Below is a small trained network, with its code and all its weights. Each question gives an input and a class and asks what happens when units are switched off, that is, made to give their printed mean instead of their output.

import numpy as np


def w(rows, s, z=0):
    codes = np.array(rows[::2]) - 128.0
    scale = np.full(codes.shape[1], s)
    scale[-1] = z or s
    return codes * scale


def f(y):
    return y / 2 * (1 + np.tanh(0.7978845608 * (y + 0.044715 * y**3)))


def log_softmax(a):
    a = a - a.max(-1, keepdims=True)
    return a - np.log(np.exp(a).sum(-1, keepdims=True))


def net(x, mask):
    res = np.array(x, float).reshape(1, 4) / 4 @ E
    y = f(res @ A[0][:, :-1].T + A[0][:, -1])
    res = res + np.where(mask, y, B[0][:, -1]) @ B[0][:, :-1]
    return log_softmax(res[-1] @ U[:, :-1].T + U[:, -1])


A, B = {}, {}
E = w([
[133,208,211,165,36,103,131,47],'x0',
[108,212,129,79,101,36,212,177],'x1',
[2,141,186,171,186,127,103,97],'x2',
[76,72,157,163,115,80,195,203],'x3',
],0.0082)
A[0] = w([
[106,65,83,91,201,105,155,214,220],'n1',
[99,181,171,136,75,52,202,168,123],'n2',
[105,33,109,153,187,161,115,168,120],'n3',
[189,114,78,101,157,193,45,100,158],'n4',
[133,188,190,180,96,172,72,15,152],'n5',
[166,182,97,47,108,98,145,141,152],'n6',
[34,140,203,178,148,79,152,141,131],'n7',
[164,1,91,136,138,189,100,157,253],'n8',
[126,175,150,125,71,12,251,168,231],'n9',
[63,212,122,73,183,85,135,134,198],'n10',
[184,220,100,57,76,102,137,98,180],'n11',
[143,105,89,115,187,190,51,108,165],'n12',
[148,64,91,136,183,224,51,127,175],'n13',
[149,110,117,125,79,72,214,175,213],'n14',
[120,119,79,100,195,154,85,128,191],'n15',
[84,125,111,107,194,113,155,182,107],'n16',
[129,170,208,176,104,162,67,14,156],'n17',
],0.0074,0.0041)
B[0] = w([
[154,162,152,157,181,93,181,148,237],'n1',
[86,116,169,60,114,140,97,180,206],'n2',
[160,120,117,175,117,147,213,156,203],'n3',
[90,78,69,86,120,198,102,161,207],'n4',
[136,208,148,115,145,48,60,101,217],'n5',
[180,170,147,170,112,115,171,149,183],'n6',
[29,89,105,150,156,151,100,98,205],'n7',
[153,131,143,132,106,167,185,254,246],'n8',
[122,150,187,80,96,125,111,182,255],'n9',
[124,124,150,129,174,124,175,189,182],'n10',
[217,206,123,174,86,124,170,148,206],'n11',
[75,86,115,67,124,179,106,203,203],'n12',
[95,120,150,75,119,164,126,228,230],'n13',
[153,171,175,110,64,128,130,164,207],'n14',
[106,85,83,130,126,195,148,196,190],'n15',
[126,145,126,106,188,99,134,138,168],'n16',
[113,184,155,120,150,64,50,93,218],'n17',
],0.0085,0.0094)
U = w([
[96,103,139,82,71,153,85,142,124],'0',
[188,147,74,155,113,106,105,73,123],'1',
[93,46,72,126,176,178,155,153,139],'2',
[174,36,65,105,138,108,189,8,1],'3',
[206,140,135,156,89,131,195,160,140],'4',
[119,157,159,107,168,69,109,126,144],'5',
[98,112,123,198,165,99,114,58,106],'6',
[162,50,46,119,131,115,186,11,9],'7',
],0.011,0.0075)

Each question gives the input, the list of numbers given to net, and the class t.
The units are the neurons (one row each of A and B). Each row of codes is followed by its name. A weight is (code - 128) times the scale printed after its matrix; where a second scale follows, it is the last column's (A, B and U).
mask holds one flag per neuron, in row order. A switched-off neuron (its flag False) gives its mean, the last column of its row in B, instead of its output. The means were averaged over made-up inputs and are rounded, as every weight is.
A unit's drop is (log p(t) with every unit on - log p(t) with that unit switched off) / (log p(t) with every unit on - log p(t) with every unit switched off).
The circuit of an input: a set's keep is (log p(t) with only the set's units on - log p(t) with every unit switched off) / (log p(t) with every unit on - log p(t) with every unit switched off). Starting from the 12 units with the biggest drops (on a tie, the unit counted first), units are removed one at a time, each time the one whose removal leaves the highest keep (on an exact tie, the one counted first), for as long as the keep stays at least 0.8.
units of the circuit, in order: the units of the circuit, biggest drop first
most important unit: the unit with the biggest drop
k most important neurons: the k neurons with the biggest drops, biggest first
drop of u: that unit's drop, to one decimal
input [-1,-6,-8,-8], class 2: most important unit	n4
input [-5,6,3,-7], class 4: units of the circuit, in order	n7, n17
input [3,-2,0,-7], class 5: 2 most important neurons	n5, n17
input [6,-3,4,-3], class 5: 2 most important neurons	n5, n17
input [1,-3,2,5], class 2: units of the circuit, in order	n11, n9
input [-1,-5,-2,-5], class 2: units of the circuit, in order	n9, n4
input [8,2,-2,4], class 0: 3 most important neurons	n2, n1, n9
input [-3,1,5,0], class 2: 2 most important neurons	n5, n17
input [-2,-2,0,-8], class 2: 2 most important neurons	n9, n14
input [-6,2,0,4], class 4: 2 most important neurons	n1, n4
input [6,0,-5,-1], class 1: 2 most important neurons	n8, n13
input [-1,7,1,3], class 5: 2 most important neurons	n8, n3
input [4,-4,7,3], class 6: drop of n9	0.1
input [3,-3,5,-7], class 5: units of the circuit, in order	n5
input [7,3,-2,7], class 0: drop of n2	0.2
input [8,-1,-6,-3], class 1: drop of n8	0.1
input [5,-3,-4,0], class 1: drop of n16	0.0
